Each row has a class, written after it.
[ 387   71  -51  -24   18  -61  -56 -174 -125 -364 -102  293  152 -339
   39  -68   11   23  258   91 -138   13   67 -174 -215  319   91 -275
 -184  -33  489 -455  -46   29 -160  -32]
Q_555
[ 432  102  -31  236  154 -240 -257 -149   36 -141   68 -147   31  106
 -201   92 -211 -398 -117 -404  232   -1  -32 -184 -105  288  -55  144
 -146   71 -178 -511   71 -100   35  -84]
Q_71
[  85  323   95  -55 -148  -15   -8   44 -199  182  178  279 -163  -50
   53  390 -147   48  110  139  183  174  103 -130   15  165  192  133
   24 -121  133  -97  -34 -144  152   21]
Q_117
[ -84  178  -24 -191   91 -114 -299   66  240   30 -117   72 -174  -76
 -133  259  -51 -326   56 -113   98    3  141   10  -17   66 -102  102
  -44  -31  -75 -256  -36 -205  117  -37]
Q_601
[ -11   64  -79   81   43 -108 -161   42  181   83  119   85  -59  185
  185   65  -65 -224  -65 -340  -16  167  232    6  -87   88  166  -31
 -111   46 -240 -488  -54 -228  160 -269]
Q_353
[ 231  159  -16   11  147   32   98 -121   33 -329 -153  219  116 -157
 -132   58   80  -76  -29   73   39   84  -95 -117  -59  237 -127 -241
  -34 -139  257  225   -9  130 -172  241]
Q_71
[ 166  215  -88  105 -184  -50 -276   47  -19   60   96   17  123  114
   -9  -27 -123 -202  114 -155  -77   21   95  -20  -98  116  145  109
 -115   95  -21 -410   42  -98   96 -178]
Q_353
[ -69  502   22   18 -172 -196  133 -109    2   30 -160  139  126 -240
  -72 -131    4  285  178  160  234   69 -211 -187   72  217   26  -38
   22 -362  286  458  -62 -145  228  183]
Q_789
[ 173  427  233   31 -159   83  233  -52 -183  173  150  172  134 -110
  121 -184  -77  110  173  202   49  -62 -315  -64   99  171  152   67
  -30  -80  -37  407  -23   75   77  -63]
Q_806
[-180  195  -17 -103 -193  -79   34   50  146  152  -17   -9  -87  237
  107  241  -49 -205  -86 -178   66  167   51  -28  -13  104  173   25
  -32  -20 -155  102  170 -172  213   20]
Q_806
[  78  143 -116  -30 -172 -178 -142   43  133 -128    5   56    5  172
    8  157  -47 -218  -50 -277   60  142  121 -113 -210  106  115 -129
 -143   -1  -75 -386   17 -192  126 -132]
Q_555
[-111  102   81  -99 -112  -35 -193   38   11  146  313  136   46 -121
 -123  214   -4 -130  151   85   13  -68  159  -45 -161  160   36   18
 -101   12   32 -235 -269  -77  105  -59]
Q_220
[ -58  346   14  -19 -257   10  178  -65 -146  124   -1  219  180   60
    4 -188    6  332  135  110  -49  -10  -19   -3   98   91  373  -63
   40  -94  166  509  208 -103  108 -201]
Q_845
[-201  122  141 -162   10  -53 -334  130   27  393  164  143 -162 -138
 -174  632  -15  -51  249  336  143  -77  321   52  132 -255  112  187
  -58  -64  238  -38 -156   38  281  234]
Q_353
[  51  -96  -31 -158 -106  120 -205 -129 -137 -236 -135  -43  -98   74
 -254  491   41  -95  -98   54  127  -40  126 -168 -178  154 -208  128
  -25  -75   94 -132 -133   -3 -101  315]
Q_555
[ -68 -142   54   39   48  159  131 -195  -73 -213 -210  -49  238 -184
  -99 -101  230  255   56  221 -213 -201 -238  -12  -48   85 -101 -134
  -84 -154  338  362 -103  222  -87  232]
Q_845
[ 240  191 -121   69  -18 -155  -80   26   93  -68   41  174   83  -82
 -274   61  -61  122  151  146   93   50  -36 -132 -162  231    3  152
   30  -79  214   40 -113 -154   42  173]
Q_789
[  81  475  153 -128 -332   12   66 -198 -179 -183  162  325  217 -337
  -31 -105   35  304  360  287  158 -115   47  -64 -129  462  125 -195
 -151 -107  347  102 -121  -45   57   28]
Q_220
[ -11 -183 -114   31    6 -223  141   73   -7  -75 -316  158  232 -347
 -203  149  148  132 -154 -193   86  240 -114  -16  -75  242 -266  -54
  259 -202  303  -30   59  -99  -12  254]
Q_19
[ 185  285   97  -68  -95   20 -118  -52  -81 -111  211  221  -25   20
  -53  359  -46 -314  -73 -175  114  149   56 -177 -241  252  102  -98
 -167   25  -47 -495  -51  -89    4 -167]
Q_555
[ 259   30   38  -44   59  171   43 -258   -4 -279 -118   -3  -77   74
  266 -163   33  -16  -53   -1 -118   58  121  -76 -213  189  102 -296
 -293   92   36 -184   59  -23 -126 -117]
Q_806
[ 143  444  194   76 -294   83   95 -113 -357  134  260  247   10  -63
  -67  141 -111  -32  237  348  206  -68  -22 -117  159  108  307   95
   -3 -103  119  338   64   93   89   31]
Q_806
[ 249   39   26   33   88  -51 -185  125  230 -131  213  227   79 -109
 -188  -27  -45 -312   26  -40  188  -38    0   26 -180   49  -84  -53
 -130   75 -146 -503 -222  -19   49 -232]
Q_71
[-113  159   49 -174 -169 -154  147    6  153  222   27   72  113 -122
   58 -145   17  175  223  107   98   74 -218 -182  -41   56  100 -147
   59 -341  224  210  -38 -126  161  213]
Q_220
[  68  279  -25  -83 -267  -56   38   33  -84  157  165  310   51 -147
 -117  202   -7  -48   88  -45  333  187   -7  -98   10  295   42  167
  118 -193  126  -51 -115 -249   86   24]
Q_353
[ 128  172   60  -75 -175  148 -215    9 -187  159  332  197 -160  106
   71  487 -189 -370   86  133   28   66  358  -87 -191  131  221   46
 -216  234  -22 -547 -121 -171   99  -16]
Q_601
[ -63  393   61  -25 -259  -97 -238   59  -91  116   40  200  -91   43
   27  399  -42 -125  141  151   -8   83  136  -69   30   70  141  125
  -67  -28   16  -33   13  -61  211   40]
Q_806
[   7  513  -77   45  -54 -185 -117   42  145  -52  -36  176  -49  -76
 -111   54  -95  103  260  -51  167    9  205   -2  -64  198  109  258
   82 -107   83  198  118 -177   58   33]
Q_789
[ 110 -203   -3  120  449  -81    8  -47   -2 -174 -267  135  230 -329
 -234  214   99  113 -149 -319   43  -29 -168  -90 -124  170 -385    8
   72 -143  229 -177 -139  168 -207  105]
Q_822
[  -1  274  142 -183   52   -1  -29  154  157   95  196  239  -78  -62
  -42  349  -96 -384  -79  -23  198  111   30   70  -75  155    4  -15
  -59  117 -162  -72  -65  -28  113   43]
Q_601
[ 233 -259  120   20  392   39  106  -94   22 -192 -253  -32  198 -345
 -290   66   44 -233 -182   42  122 -167 -186  -86  -84   68 -384  -68
  -94   98   53  -27 -205  203 -128  304]
Q_822
[ 123  -90   48  266  192 -125  -24 -296 -138 -127 -159 -172  216 -115
  -25  161   59    9  -56 -311  119   47   44 -264  -34  261 -198  -12
  -27 -267  205 -167  -50  127  -52  472]
Q_117
[-121 -109  -45 -199   63   22  150   38  165 -298 -146  253  150 -187
  -36  169  159   72    6   64 -109   -2  -97   -2 -254  230 -196 -289
  -65   26  300  142  -85  -85 -200  264]
Q_470
[ -15  493  118  116 -157   55  233 -103 -115  192   82  -52  -11  204
    8 -206  -53  248   82  314   28 -106 -157  -27  178  -97  311   77
    1 -128  -70  899   69  -72  220   43]
Q_353
[  42 -137 -175  -49  125 -114   22   53  145 -177 -201  204    9 -265
 -154  153  122  277  105  130  -43  170  -19 -145 -180  -79 -116 -164
   44 -195  429  -93 -101    1  -98  228]
Q_19
[  48  495  112 -120 -260  -26   37  -42  -98   64  112  242   52 -135
 -118  185  -85    1  110  140  376   58 -114 -133   26  393  -49   47
   31 -204  135  235 -109  -96  105  227]
Q_71
[  11  198  -79  129  270 -188   47  130  273    5 -124  -40   52  -45
   99  -61  -66 -323  -86 -389  -39  121 -273  -36  -52  -44  -81  -23
  -20 -123  -94 -147  -12   -7  104  -71]
Q_117
[ -18  -38  -50  -12  -34   13   -2  -96   15 -268  -21  313   33 -260
 -126  459  164 -172   -3 -184  171  170  192 -121 -328  488 -116 -124
  -34 -174  368 -410 -121 -222 -135  257]
Q_601
[   6   37 -118 -157   12  -18  -29  -57   53 -178 -238  110   14 -125
   29   -3   83   50   82 -157    5   73   80  -48 -102  240   -8 -158
   -3 -238  338 -257 -107 -209  -69  143]
Q_789
[ 142  360  149  -86 -217   19 -124  -77 -288  198  249  211  -77 -225
  -75  228 -116   69  278  324  206   37  151 -138  -20    7  179   89
  -43  -87  201 -118  -41 -104  134   -2]
Q_789
[ -22  109    7 -122  -84  -84 -125  216   23  206  152  133 -105 -111
 -141  479 -143 -204 -131  -28  269  231  211  107  -80   71   16  268
   46  141 -213 -100  -83  -24  243   59]
Q_789
[-179  461  260 -277 -356   51  256   56 -207  251  162  136   13  -92
  194  103  -80  261  169  343   62  153 -181 -132   92    7  236 -206
  -54 -139  204  576  106  -25  161  181]
Q_470
[ -73    9  107   50  195   67  351  -39   23  -87 -127   72  192 -224
  113  224   70  -57  -78 -191   54  140 -194 -179 -235  199 -131 -188
   -4 -267  315  186  -52   26 -102  468]
Q_555
[ -79   51  -80  -18  -60 -107   39 -164  -40 -351 -136  259   44 -305
  -53  421  165   74   49 -108  154  178   74 -230 -281  415 -222 -222
   -2 -294  453 -242  -94  -96 -137  340]
Q_822
[  81 -447  -19   39  241 -143  126  -89  164 -206 -145   90  246 -391
  -74  112  177  324   10  -85   41  145  -30  -81 -244  179 -293 -309
   18 -127  367 -222  -21   96 -137  397]
Q_555
[  40  -27  -98   21  -49  -19 -128 -188  -73 -286  -52   90  -37 -161
 -189  405  142   85   44 -158  146   89  176 -206 -288  348 -160  -39
  -91 -173  388 -511 -133 -177 -145  190]
Q_470
[  59  248   74 -104 -124 -136  138   70   -2   54  148  278   45 -298
  201  227  -22  -56   76   12  -67  330 -186 -128 -281  129  159 -263
 -143  -19  106 -218  -10 -108  139   62]
Q_71
[-110  704  204 -151 -378   69  294 -105   28  -46   80   86  -90  149
  386 -169  -58 -101   76   85  194  166 -256 -208  -43  312  227 -213
  -74 -331    4  382  130 -186  165   71]
Q_822
[-114  422   39 -262 -420    8   23   12  -90  169  163  236 -204   19
   -2  249  -69  276  393  453   87  -26  171 -132   56  133  320  -55
  -53 -241  348  253 -106 -281  227   42]
Q_555
[ 447  203 -193  151  -93 -154 -249  -37   20  -67   69  136 -102  117
 -104  220 -170 -380  -51 -240  299  110  257   66 -141  279  101  244
  -29  108 -181 -465   93 -168  131 -183]
Q_822
[  -5  475   27  -42 -210  -80 -148   28   80   25  142  177  -87  116
  253  -58  -10  -33  198  -10 -125   54  230    5  -88   46  287 -113
 -177   25 -127 -132    2 -159  138 -286]
Q_117
[ 158  185  258  -74  -83   47 -201 -145  -96  -45  250   97  -13    5
 -103  334  -62 -504 -206 -291  386   22  114 -176 -173  563 -217   30
  -71  -89 -243 -611 -228  -65    8 -104]
Q_555
[  56  618  225   -6 -267   50   52 -190 -252  -55  188  222   45   45
  -48   13  -26   19  250  218  189 -205 -143 -235  179  312  192  -37
  -35 -386  274  245 -119   81   63  -57]
Q_845
[ 165  410  183  -47 -110 -128   24 -120 -204   26    2  140  -74 -121
 -196   94 -118  180  239   54  360 -207  -13 -139  282  156  144   40
   46 -337  226  224   59    0   66 -114]
Q_19
[ -10  489  125  -72 -263  148  -99  -14 -178  177   44   87 -155  157
 -297  148  -93  140  152  450  301 -258   59    1  217  -37  126  419
   59 -172  -34  593 -155 -124  277   38]
Q_601
[ -34  499   95  -64 -276  -18  227  -31  -57  112   40  281  166  -74
  125  -97  -73  184  385  252    0 -117 -161 -106  154  181  266 -198
  -39 -240  256  351   -5   27  176   57]
Q_822
[ -98   -7  168   86   88   -5    3 -146 -157   23 -134 -114  112 -124
  -31  110   57  141   77   90   27 -104    9 -165  153   81 -103  -59
  -17 -312  362  176  -70  149   58  311]
Q_822
[ -53  234 -160  -60 -318  -55  -49 -169 -160 -260 -257   40 -155  185
   29  360  116    8   15 -116  -29  159  184 -366 -224  244  150 -125
  -71 -342  456 -161   -4 -338  -58  244]
Q_353
[ 244  414  163   98 -128  169  133  -62 -166  133  194  200   52  -13
   48  -67 -152   93  201  261   59  -69 -140  -65  -30  206  196  171
  -18  -30   -8  275    9   93   34  -16]
Q_806
[ 130  -83   49  110  109  -71  -96 -155  -97 -264  153   82  244 -199
 -221  225  129   -1  -57 -213  146  163  189 -150 -217  294 -227 -165
   54 -150  236 -457  -80   81 -131  282]
Q_555
[-104 -242  136  -46  146   60   84  -76 -104  -54 -211  -19  181 -352
 -128  237  120  212 -111  -43  -16   -8  -67    4    6  251 -342  -67
   11   14  210   22  -27  199 -112  275]
Q_71
[ 196  -44 -102  117  225 -120   94  -45   91 -254 -281  152   56 -156
   23   12   47   56   19  -34  -49   84 -177 -190 -159  -81  -11 -129
  -74 -130  226  -69  -12   10  -78  134]
Q_117
[-232 -241  -67 -139  126  -30  140  -37  177  -15 -315   99  -36 -298
  -48  110  226  146   10   36   40  134   62    4  -64  -80   16  -92
   86 -204  354  213  104  -47  -41  264]
Q_71
[  -1  353  111  -61 -172   59  -15   -4  -94   34  106  130  -52  184
  162  152  -80  -21   22  -22 -146   17   86 -103 -182  178  236 -120
 -139   82  -57 -123   11 -119   13  -76]
Q_353
[   8  100  -30   23   19 -118   52 -185   66 -272 -257  110   38 -204
   82  -75  219   82   19  -72   11  128   61 -104 -165  182  -17 -216
  -70 -266  300   92   41 -149  -42   79]
Q_470
[ -68   17  -35   28 -104  -92 -141  220  174  147  188  254   76 -141
  -19  351  -16 -172   35 -126   67  178  303  182 -298  161   67   48
  -77  251  -67 -355   22 -234  146   -4]
Q_220
[-117 -123 -188   -3  -79   24  109 -179  133 -102 -195    6   90   87
  172   88  118   67  -37 -220  -12  233   64 -157 -233   92    1 -234
  -61 -104  186 -208  159 -122  -52  232]
Q_470
[-133 -111  -69  -81   66   -8  -23 -192  -31  -66 -373    8  -11 -147
  -58  404  171 -106 -197 -334  143  261   -3 -203 -154  192 -195   51
   43 -217  257 -335   92 -199  -49  269]
Q_806
[ -91 -158  -37  -73  213 -120  118    2  168 -119 -350  190  159 -496
 -182  325  112  172  191  101  -37 -104 -168  -75  -77  147 -225 -158
  -75 -140  543  139 -103  102  -64  408]
Q_71
[ 282  381   92  113 -264  -22  104   14 -192   84  342  312  -14   -2
   70   50 -228   88  270  211  179   10  177  -18  -82  245  343    4
   -5   56  116   49  209 -170   64 -122]
Q_822
[-107  199  -71 -138  144 -185  -91   82  293  108 -188  218   -2 -320
   53  -14   92   18  165   11  -92  137 -196   -4 -102 -100   54  -92
  -83 -116  210 -183  -62 -138  150  -30]
Q_117
[ 174  376    0  -87 -115   90   46  -58   -3  -95    3  380 -207  -56
 -126  168   -9   66  154  160  372  -30  138  106   69  339  131  300
  164 -241  111  218    6  -64   52  -74]
Q_806
[ -79  -51   -4  128  159    2   42  -51    8 -133 -221  -57   79  -24
   89   11   98  136 -108  -91  -20   67   96   15  -73  -98  -13  -82
  -43  -83  118  125    2   32   21  215]
Q_789
[  67  -62   32  104  531 -155  -30  -60   86 -212 -258  123  113 -294
  -36  108  215  144  -43 -292 -116   56   78  -79 -171  -29  -63  -61
  -36 -179  292 -183 -152   75 -146  163]
Q_845
[ 209  537  153  -19 -186   66  -87 -127 -167  101  200  174 -143   18
   28   88 -157  -71  274  173  255 -128  193   28  166  302  285  318
  -21 -144   38  307   56 -101  122 -120]
Q_19
[  90  343 -153  -65 -172  -73  -69   36   88  104 -103  270 -123   22
 -162  -43  -66  227  271  178  116  -21   11   58   85   41  323  299
  113  -94  145  419  246 -258   72 -158]
Q_71
[ 149   20 -134   56   93   45  242 -163  108 -380 -156   65  153   -1
  119  -87   33 -131 -104 -206  -71   74 -150 -175 -309  324 -135 -329
 -100 -103  148 -172  -69   25 -152  117]
Q_117
[ 106 -318   40   70  373  -72  -53 -150  122 -300 -107  101  196 -452
 -283  258  154  -62  -73 -300  252   61  121  -64 -245  245 -276  -81
  -35 -155  205 -385 -127  105 -130  283]
Q_220
[ 336  341  163  157   10  -54    3 -147 -270   -1  195  107   37   15
   53   54 -141  -73   -6 -269  185   11  135 -152  -14  327  143   93
  -46  -94  -63 -234   -1  -40   30 -270]
Q_822
